Below are the code and all the weights of a small trained network. Each question names an input and a target symbol and asks about switching units off, where a switched-off unit gives its printed mean instead of its output.

import numpy as np


def w(rows, s, z=0):
    codes = np.array(rows[::2]) - 128.0
    scale = np.full(codes.shape[1], s)
    scale[-1] = z or s
    return codes * scale


def norm(h):
    return h / np.sqrt((h * h).mean(-1, keepdims=True) + 1e-5)


def f(y):
    return np.maximum(y, 0)


def softmax(a):
    e = np.exp(a - a.max(-1, keepdims=True))
    return e / e.sum(-1, keepdims=True)


def log_softmax(a):
    a = a - a.max(-1, keepdims=True)
    return a - np.log(np.exp(a).sum(-1, keepdims=True))


def net(x, mask):
    ids = ['ΘΨαβγδεζηξπσ'.index(c) for c in x.split()]
    T = len(ids)
    res = E[ids] + P[:T]
    u = 0
    for l in range(3):
        q, k, v = (norm(res) @ M[l].T for M in (Q, K, V))
        z = softmax(np.where(np.tri(T) > 0, q @ k.T / 3**0.5, -1e9)) @ v
        res = res + np.where(mask[u], z, O[l][:, -1]) @ O[l][:, :-1]
        u += 1
        y = f(norm(res) @ A[l][:, :-1].T + A[l][:, -1])
        res = res + np.where(mask[u : u + 4], y, B[l][:, -1]) @ B[l][:, :-1]
        u += 4
    return log_softmax(norm(res)[-1] @ U[:, :-1].T + U[:, -1])


Q, K, V, O, A, B = {}, {}, {}, {}, {}, {}
E = w([
[142,148,137,128,109,156],'Θ',
[143,72,156,94,107,115],'Ψ',
[106,137,92,3,126,89],'α',
[122,161,136,152,119,125],'β',
[136,125,156,113,142,105],'γ',
[161,117,145,108,121,89],'δ',
[107,130,141,147,123,131],'ε',
[144,73,136,102,133,139],'ζ',
[136,148,154,154,129,120],'η',
[124,145,140,137,145,118],'ξ',
[115,125,136,146,90,152],'π',
[142,148,136,135,138,89],'σ',
],0.035)
P = w([
[76,77,1,85,185,85],'0',
[84,143,131,162,49,123],'1',
[56,141,161,145,64,131],'2',
[53,149,159,141,84,141],'3',
[46,141,158,132,75,131],'4',
[53,128,151,135,59,132],'5',
[47,122,145,126,56,139],'6',
[35,114,160,126,60,125],'7',
[38,108,147,123,65,134],'8',
[36,113,155,120,66,119],'9',
[37,101,154,113,66,130],'10',
[50,107,133,108,69,126],'11',
],0.0051)
Q[0] = w([
[81,149,247,116,170,116],'0.h0',
[119,120,49,191,132,192],'0.h0',
[2,137,156,26,85,76],'0.h0',
],0.0099)
K[0] = w([
[120,190,118,2,104,152],'0.h0',
[168,172,154,218,173,211],'0.h0',
[72,129,122,16,123,116],'0.h0',
],0.009)
V[0] = w([
[168,222,2,170,37,111],'0.h0',
[209,88,201,183,27,94],'0.h0',
[194,64,108,69,80,159],'0.h0',
],0.0049)
O[0] = w([
[51,40,225,101,96,87,44],'0.h0',
[128,196,172,185,61,221,233],'0.h0',
[80,255,135,167,111,127,252],'0.h0',
],0.0065,0.0034)
A[0] = w([
[207,15,175,68,179,191,243],'0.n0',
[158,162,112,170,137,48,161],'0.n1',
[215,199,148,149,120,138,2],'0.n2',
[40,193,76,2,61,39,151],'0.n3',
],0.0074,0.002)
B[0] = w([
[121,163,149,195,66,126,253],'0.n0',
[142,142,216,189,75,143,185],'0.n1',
[64,35,150,130,52,167,213],'0.n2',
[101,141,115,67,186,254,226],'0.n3',
],0.0093,0.0047)
Q[1] = w([
[28,176,212,109,44,138],'1.h0',
[207,115,97,136,116,132],'1.h0',
[244,144,2,166,236,66],'1.h0',
],0.0095)
K[1] = w([
[138,124,2,85,204,92],'1.h0',
[105,118,200,155,168,172],'1.h0',
[108,154,228,255,55,129],'1.h0',
],0.01)
V[1] = w([
[18,92,145,124,41,177],'1.h0',
[81,111,9,192,148,90],'1.h0',
[174,240,35,137,85,148],'1.h0',
],0.011)
O[1] = w([
[75,178,98,167,98,104,251],'1.h0',
[79,32,148,154,145,131,3],'1.h0',
[138,34,194,91,8,136,147],'1.h0',
],0.013,0.0067)
A[1] = w([
[171,161,249,129,94,168,62],'1.n0',
[111,117,122,223,188,123,27],'1.n1',
[226,107,171,145,93,80,164],'1.n2',
[83,182,137,219,128,183,254],'1.n3',
],0.011,0.003)
B[1] = w([
[168,154,63,125,164,119,216],'1.n0',
[141,119,152,2,104,137,139],'1.n1',
[133,113,155,128,66,184,166],'1.n2',
[128,62,125,138,174,108,249],'1.n3',
],0.014,0.012)
Q[2] = w([
[214,112,113,21,154,160],'2.h0',
[136,187,211,132,138,1],'2.h0',
[211,50,212,105,159,188],'2.h0',
],0.0099)
K[2] = w([
[124,254,188,69,85,66],'2.h0',
[197,136,170,166,178,162],'2.h0',
[106,227,186,163,23,23],'2.h0',
],0.0096)
V[2] = w([
[200,107,145,151,139,42],'2.h0',
[149,154,157,107,122,126],'2.h0',
[100,181,187,138,143,253],'2.h0',
],0.014)
O[2] = w([
[155,131,205,155,134,247,1],'2.h0',
[163,119,212,65,126,111,137],'2.h0',
[203,18,44,88,154,50,231],'2.h0',
],0.012,0.0068)
A[2] = w([
[56,173,138,58,147,82,173],'2.n0',
[96,117,116,147,1,118,73],'2.n1',
[113,186,145,50,38,89,1],'2.n2',
[105,145,166,103,28,71,42],'2.n3',
],0.014,0.0039)
B[2] = w([
[188,58,168,135,32,245,192],'2.n0',
[103,85,243,95,152,43,254],'2.n1',
[28,229,104,100,142,165,203],'2.n2',
[130,157,160,43,237,130,208],'2.n3',
],0.011,0.0087)
U = w([
[132,103,61,114,92,68,165],'Θ',
[78,189,165,71,128,82,114],'Ψ',
[95,117,86,68,100,197,131],'α',
[71,172,68,173,181,152,132],'β',
[250,102,156,98,69,179,124],'γ',
[214,252,113,103,67,122,80],'δ',
[49,45,99,148,132,194,122],'ε',
[131,37,205,113,49,111,103],'ζ',
[149,162,160,192,61,175,255],'η',
[156,58,141,99,214,178,114],'ξ',
[23,138,117,189,45,101,97],'π',
[214,164,140,128,234,125,97],'σ',
],0.016,0.0093)

Each question gives the input, a string of symbols that net reads in full, and the target symbol t.
The units are the heads (3 rows each of Q, K, V and O) and the neurons (one row each of A and B). Each row of codes is followed by its name. A weight is (code - 128) times the scale printed after its matrix; where a second scale follows, it is the last column's (O, A, B and U).
mask holds one flag per unit, layer by layer, with each layer's heads first. A switched-off unit (its flag False) gives its mean, the last column of its rows in O or B, instead of its output. The means were averaged over made-up inputs and are rounded, as every weight is.
A unit's drop is (log p(t) with every unit on - log p(t) with that unit switched off) / (log p(t) with every unit on - log p(t) with every unit switched off).
The circuit of an input: a set's keep is (log p(t) with only the set's units on - log p(t) with every unit switched off) / (log p(t) with every unit on - log p(t) with every unit switched off). Starting from the 12 units with the biggest drops (on a tie, the unit counted first), units are removed one at a time, each time the one whose removal leaves the highest keep (on an exact tie, the one counted first), for as long as the keep stays at least 0.8.
circuit, biggest first: the units of the circuit, biggest drop first
unit that matters most: the unit with the biggest drop
k most important neurons: the k neurons with the biggest drops, biggest first
top k neurons in layer l: the k neurons of layer l with the biggest drops, biggest first
drop of u: that unit's drop, to one decimal
input σ γ Θ Ψ Ψ ζ Ψ Θ γ Θ, target σ: 2 most important neurons	[0.n0, 0.n1]
input ζ Θ σ δ η δ ζ γ Θ Ψ Θ β, target ζ: circuit, biggest first	[0.h0, 1.h0, 0.n2]
input ζ η Θ π η ζ δ ζ Θ η δ, target ζ: 2 most important neurons	[0.n1, 0.n2]
input ζ Θ ζ γ, target ζ: unit that matters most	1.h0
input β Θ Θ, target β: circuit, biggest first	[0.h0, 1.h0]
input δ ε π α γ Θ Ψ σ γ Θ, target Θ: top 2 neurons in layer 0	[0.n3, 0.n0]
input Θ δ β Θ Ψ β, target Θ: circuit, biggest first	[0.h0, 2.h0]
input ζ ζ Ψ σ ζ Θ γ, target ζ: circuit, biggest first	[0.h0, 1.h0, 0.n0]
input ζ ζ Θ Θ Θ σ ξ, target ζ: circuit, biggest first	[1.h0, 0.h0, 0.n0]
input Ψ π Θ ζ, target Ψ: circuit, biggest first	[1.h0, 0.n0, 2.n3]
input δ Θ α Θ γ Ψ ζ Θ β Θ ζ σ, target σ: 3 most important neurons	[0.n1, 0.n3, 0.n2]
input α η Θ ζ η σ β γ Ψ γ δ σ, target σ: 3 most important neurons	[0.n3, 0.n1, 1.n0]
input δ Ψ Θ ζ Θ Θ Θ η, target δ: 3 most important neurons	[0.n3, 0.n0, 0.n1]
input Θ π ε Θ Θ π, target Θ: circuit, biggest first	[2.h0]
input η Θ η Θ ζ Θ, target η: 2 most important neurons	[1.n3, 0.n0]
input Θ α Θ Ψ Θ Θ π η Ψ δ δ, target δ: 2 most important neurons	[0.n3, 1.n3]
input γ Θ η ζ ε Ψ α Θ, target Θ: top 2 neurons in layer 0	[0.n3, 0.n1]
input σ ε γ Ψ Θ, target σ: top 2 neurons in layer 0	[0.n1, 0.n2]
input Θ γ Ψ α, target α: 2 most important neurons	[2.n0, 0.n3]
input Ψ α Θ ζ, target ζ: circuit, biggest first	[0.n0]
input ζ ζ Θ Θ Θ β, target ζ: circuit, biggest first	[1.h0, 0.h0, 0.n2]
input ζ Θ σ, target ζ: drop of 0.n0	0.1
input γ Θ Ψ δ, target γ: drop of 0.h0	0.8
